Here is a tiny trained network, its code and every weight. The questions are about switching its units off for an input and a target symbol, where a switched-off unit gives its printed mean instead of its output.

import numpy as np


def w(rows, s, z=0):
    codes = np.array(rows[::2]) - 128.0
    scale = np.full(codes.shape[1], s)
    scale[-1] = z or s
    return codes * scale


def f(y):
    return y / 2 * (1 + np.tanh(0.7978845608 * (y + 0.044715 * y**3)))


def softmax(a):
    e = np.exp(a - a.max(-1, keepdims=True))
    return e / e.sum(-1, keepdims=True)


def log_softmax(a):
    a = a - a.max(-1, keepdims=True)
    return a - np.log(np.exp(a).sum(-1, keepdims=True))


def net(x, mask):
    ids = ['ΓΘΛΠΩαβδεζημσφψ'.index(c) for c in x.split()]
    T = len(ids)
    res = E[ids] + P[:T]
    q, k, v = (res @ M[0].T for M in (Q, K, V))
    z = softmax(np.where(np.tri(T) > 0, q @ k.T / 3**0.5, -1e9)) @ v
    res = res + np.where(mask[0], z, O[0][:, -1]) @ O[0][:, :-1]
    y = f(res @ A[0][:, :-1].T + A[0][:, -1])
    res = res + np.where(mask[1:13], y, B[0][:, -1]) @ B[0][:, :-1]
    return log_softmax(res[-1] @ U[:, :-1].T + U[:, -1])


Q, K, V, O, A, B = {}, {}, {}, {}, {}, {}
E = w([
[91,141,165,48,95],'Γ',
[94,243,158,153,109],'Θ',
[196,136,57,92,60],'Λ',
[86,174,30,53,140],'Π',
[90,195,201,202,152],'Ω',
[207,228,102,104,194],'α',
[139,137,68,141,237],'β',
[90,53,98,133,200],'δ',
[103,105,231,213,180],'ε',
[82,87,38,58,159],'ζ',
[181,150,135,214,166],'η',
[48,127,9,156,57],'μ',
[90,219,139,82,82],'σ',
[16,62,150,157,134],'φ',
[113,4,149,98,23],'ψ',
],0.016)
P = w([
[112,97,147,108,250],'0',
[115,102,136,117,221],'1',
[127,108,127,124,199],'2',
[128,113,117,131,176],'3',
[137,116,110,136,160],'4',
[141,121,101,144,144],'5',
[150,124,96,148,128],'6',
[151,129,89,153,113],'7',
[159,133,83,160,95],'8',
[163,136,78,165,78],'9',
[170,139,70,171,65],'10',
[175,143,64,177,47],'11',
[178,147,55,182,24],'12',
],0.011)
Q[0] = w([
[132,171,114,2,106],'H1',
[131,162,208,111,88],'H1',
[138,251,123,158,165],'H1',
],0.028)
K[0] = w([
[157,153,127,1,94],'H1',
[116,149,217,130,95],'H1',
[117,240,126,129,154],'H1',
],0.029)
V[0] = w([
[181,161,83,146,38],'H1',
[30,101,188,103,226],'H1',
[80,72,222,86,253],'H1',
],0.0045)
O[0] = w([
[142,67,177,139,222,159],'H1',
[193,115,104,202,52,67],'H1',
[129,229,57,113,1,2],'H1',
],0.0042,0.00099)
A[0] = w([
[121,115,233,101,126,213],'N1',
[183,120,103,88,71,190],'N2',
[39,83,208,96,254,207],'N3',
[170,134,93,122,69,24],'N4',
[163,154,153,155,148,89],'N5',
[117,120,105,150,150,98],'N6',
[123,131,111,113,129,59],'N7',
[164,152,149,108,146,2],'N8',
[71,106,163,138,118,90],'N9',
[156,125,156,106,155,134],'N10',
[129,107,141,94,131,133],'N11',
[124,150,208,142,100,140],'N12',
],0.022,0.0052)
B[0] = w([
[84,124,72,127,143,152],'N1',
[175,120,145,158,117,247],'N2',
[19,99,144,59,252,140],'N3',
[104,118,124,100,169,177],'N4',
[106,129,185,161,155,139],'N5',
[135,144,100,120,105,145],'N6',
[155,128,116,132,128,136],'N7',
[175,123,134,87,147,123],'N8',
[122,118,198,81,127,135],'N9',
[164,108,117,111,184,130],'N10',
[117,103,118,162,127,141],'N11',
[171,118,58,102,100,151],'N12',
],0.032,0.012)
U = w([
[33,111,4,131,254,181],'Γ',
[120,210,17,238,4,158],'Θ',
[222,137,92,182,84,167],'Λ',
[111,136,139,108,141,59],'Π',
[130,144,135,81,120,62],'Ω',
[149,191,151,76,196,40],'α',
[101,134,137,159,141,44],'β',
[120,143,149,97,84,113],'δ',
[126,135,144,104,120,73],'ε',
[121,134,146,116,124,69],'ζ',
[67,158,179,238,155,169],'η',
[122,145,145,113,125,77],'μ',
[121,147,134,104,135,59],'σ',
[108,156,216,61,85,253],'φ',
[66,25,155,168,105,34],'ψ',
],0.0078,0.006)

Each question gives the input, a string of symbols that net reads in full, and the target symbol t.
The units are the heads (3 rows each of Q, K, V and O) and the neurons (one row each of A and B). Each row of codes is followed by its name. A weight is (code - 128) times the scale printed after its matrix; where a second scale follows, it is the last column's (O, A, B and U).
mask holds one flag per unit, heads first, then neurons. A switched-off unit (its flag False) gives its mean, the last column of its rows in O or B, instead of its output. The means were averaged over made-up inputs and are rounded, as every weight is.
A unit's drop is (log p(t) with every unit on - log p(t) with that unit switched off) / (log p(t) with every unit on - log p(t) with every unit switched off).
The circuit of an input: a set's keep is (log p(t) with only the set's units on - log p(t) with every unit switched off) / (log p(t) with every unit on - log p(t) with every unit switched off). Starting from the 12 units with the biggest drops (on a tie, the unit counted first), units are removed one at a time, each time the one whose removal leaves the highest keep (on an exact tie, the one counted first), for as long as the keep stays at least 0.8.
circuit, biggest first: the units of the circuit, biggest drop first
unit that matters most: the unit with the biggest drop
k most important neurons: the k neurons with the biggest drops, biggest first
drop of u: that unit's drop, to one decimal
input Π Γ Γ Γ Λ μ Λ ε ε Γ, target Λ: circuit, biggest first	(N2 H1)
input Π ζ Λ Λ ζ ζ ζ Π Λ Λ σ, target Γ: circuit, biggest first	(H1 N2)
input Ω Γ Γ Λ Λ Γ, target Λ: circuit, biggest first	(H1 N3)
input ζ μ ζ Γ σ φ Π Γ Λ ζ, target Λ: 4 most important neurons	(N2 N3 N1 N7)
input Λ σ ζ σ, target Θ: circuit, biggest first	(H1 N3 N4)
input Λ σ ε μ μ Γ ζ Γ ε Λ ζ, target Θ: unit that matters most	N3
input ζ Ω ζ Λ Ω, target Θ: circuit, biggest first	(H1 N12)
input ζ Λ Π Π Ω σ Λ Λ ε, target Γ: 3 most important neurons	(N1 N2 N12)
input δ Λ φ α σ, target Γ: 2 most important neurons	(N2 N3)
input Λ Ω η Λ Π ζ Θ, target Γ: 3 most important neurons	(N2 N3 N12)
input δ ε Λ Λ Γ δ, target Θ: circuit, biggest first	(H1 N3)
input Γ δ Λ ε ε, target Θ: 3 most important neurons	(N12 N4 N3)
input α ψ δ β Θ Γ α β, target Θ: circuit, biggest first	(H1 N3 N6)
input ε Π Λ ζ Λ Γ Λ ε Ω Λ Π Ω, target Θ: unit that matters most	N12
input Γ Λ σ η ε ζ Λ ψ ζ Ω, target Γ: 3 most important neurons	(N12 N2 N3)
input δ Λ Θ ζ α Π β Λ ψ ζ ζ, target Λ: 2 most important neurons	(N1 N3)
input ε Θ Γ β ζ α Λ Λ ε Ω Λ Γ Π, target Γ: 2 most important neurons	(N2 N3)
input Γ Γ Θ Θ, target Θ: 2 most important neurons	(N12 N4)
input Π ε Γ Λ Λ ε ζ ζ Λ ε φ, target φ: drop of N9	0.6
input ζ δ α Ω, target Γ: drop of N3	0.5
input ζ φ Λ Π Λ Λ ζ ζ Γ Λ Γ μ, target Γ: drop of N4	2.9
input ε Λ Λ μ Ω Π ψ ζ ε η α ψ ψ, target ψ: drop of N11	0.2
input Λ Λ Θ ζ Π Λ ψ Θ, target Θ: most important neuron	(N12)
